Below are the code and all the weights of a small trained network. Each question names an input and a class and asks about switching units off, where a switched-off unit gives its printed mean instead of its output.

import numpy as np


def w(rows, s, z=0):
    codes = np.array(rows[::2]) - 128.0
    scale = np.full(codes.shape[1], s)
    scale[-1] = z or s
    return codes * scale


def f(y):
    return np.maximum(y, 0)


def log_softmax(a):
    a = a - a.max(-1, keepdims=True)
    return a - np.log(np.exp(a).sum(-1, keepdims=True))


def net(x, mask):
    res = np.array(x, float).reshape(1, 4) / 4 @ E
    y = f(res @ A[0][:, :-1].T + A[0][:, -1])
    res = res + np.where(mask, y, B[0][:, -1]) @ B[0][:, :-1]
    return log_softmax(res[-1] @ U[:, :-1].T + U[:, -1])


A, B = {}, {}
E = w([
[87,36,231,102,188,45,79,151],'x0',
[125,115,32,43,95,75,200,126],'x1',
[232,111,111,254,72,76,5,200],'x2',
[135,166,195,60,202,160,213,238],'x3',
],0.0093)
A[0] = w([
[102,81,219,91,181,134,112,155,199],'neuron 1',
[127,171,169,159,91,249,154,149,204],'neuron 2',
[115,50,56,85,144,120,185,151,159],'neuron 3',
[95,158,138,149,158,233,152,150,162],'neuron 4',
[141,133,186,142,101,77,114,234,210],'neuron 5',
[139,48,162,137,92,108,108,60,177],'neuron 6',
[58,61,140,134,210,48,77,161,175],'neuron 7',
[157,182,136,141,116,189,154,191,217],'neuron 8',
[184,111,75,182,90,153,143,188,203],'neuron 9',
[189,136,138,132,86,98,128,189,169],'neuron 10',
[184,43,185,141,142,77,149,84,150],'neuron 11',
[156,101,164,151,102,91,124,202,147],'neuron 12',
[80,160,94,99,89,57,219,135,186],'neuron 13',
[106,110,106,2,130,57,88,68,212],'neuron 14',
[139,147,24,92,67,112,148,76,254],'neuron 15',
[178,160,95,152,91,211,168,61,208],'neuron 16',
[121,77,160,115,162,120,107,102,155],'neuron 17',
[208,216,203,108,161,187,142,95,129],'neuron 18',
],0.0097,0.0036)
B[0] = w([
[116,113,139,190,80,85,155,180,252],'neuron 1',
[25,201,153,181,195,157,103,166,219],'neuron 2',
[201,139,101,88,197,136,145,149,202],'neuron 3',
[92,240,167,151,203,83,111,217,205],'neuron 4',
[115,41,112,209,202,106,133,116,234],'neuron 5',
[106,97,48,138,42,148,208,159,206],'neuron 6',
[179,79,73,212,54,63,198,156,247],'neuron 7',
[70,136,151,90,186,225,51,147,220],'neuron 8',
[100,137,95,156,178,196,25,63,228],'neuron 9',
[90,6,160,96,167,159,43,63,202],'neuron 10',
[148,105,80,166,117,87,183,152,198],'neuron 11',
[191,71,156,195,194,128,89,154,205],'neuron 12',
[228,154,121,47,255,156,122,149,219],'neuron 13',
[233,150,68,84,149,121,163,181,222],'neuron 14',
[212,205,69,108,118,152,50,138,248],'neuron 15',
[57,198,68,126,145,160,150,108,229],'neuron 16',
[173,164,147,169,93,100,217,178,189],'neuron 17',
[42,167,220,132,153,131,82,237,203],'neuron 18',
],0.0071,0.011)
U = w([
[100,20,162,168,187,114,64,110,20],'0',
[160,166,122,38,187,146,151,150,238],'1',
[118,73,128,190,109,23,254,180,230],'2',
[2,192,227,125,198,159,124,214,68],'3',
[74,196,77,157,93,142,110,51,3],'4',
],0.0096,0.0011)

Each question gives the input, the list of numbers given to net, and the class t.
The units are the neurons (one row each of A and B). Each row of codes is followed by its name. A weight is (code - 128) times the scale printed after its matrix; where a second scale follows, it is the last column's (A, B and U).
mask holds one flag per neuron, in row order. A switched-off neuron (its flag False) gives its mean, the last column of its row in B, instead of its output. The means were averaged over made-up inputs and are rounded, as every weight is.
A unit's drop is (log p(t) with every unit on - log p(t) with that unit switched off) / (log p(t) with every unit on - log p(t) with every unit switched off).
The circuit of an input: a set's keep is (log p(t) with only the set's units on - log p(t) with every unit switched off) / (log p(t) with every unit on - log p(t) with every unit switched off). Starting from the 12 units with the biggest drops (on a tie, the unit counted first), units are removed one at a time, each time the one whose removal leaves the highest keep (on an exact tie, the one counted first), for as long as the keep stays at least 0.8.
units of the circuit, in order: the units of the circuit, biggest drop first
unit that matters most: the unit with the biggest drop
top k neurons: the k neurons with the biggest drops, biggest first
drop of u: that unit's drop, to one decimal
input [6,-2,7,7], class 0: unit that matters most : neuron 10
input [-8,0,3,1], class 3: top 3 neurons : (neuron 2; neuron 8; neuron 7)
input [2,0,3,-3], class 2: units of the circuit, in order : (neuron 8; neuron 6)
input [3,8,4,-8], class 1: units of the circuit, in order : (neuron 15; neuron 14)
input [1,-2,5,8], class 0: top 3 neurons : (neuron 5; neuron 10; neuron 12)
input [-2,-5,6,3], class 0: top 2 neurons : (neuron 5; neuron 10)
input [4,0,5,4], class 0: top 2 neurons : (neuron 10; neuron 12)
input [2,1,-4,2], class 1: top 2 neurons : (neuron 13; neuron 5)
input [-5,2,-7,-6], class 1: drop of neuron 13 : 0.1
input [1,4,3,-1], class 0: drop of neuron 16 : 0.3
input [-5,-7,5,-2], class 3: drop of neuron 2 : 0.3
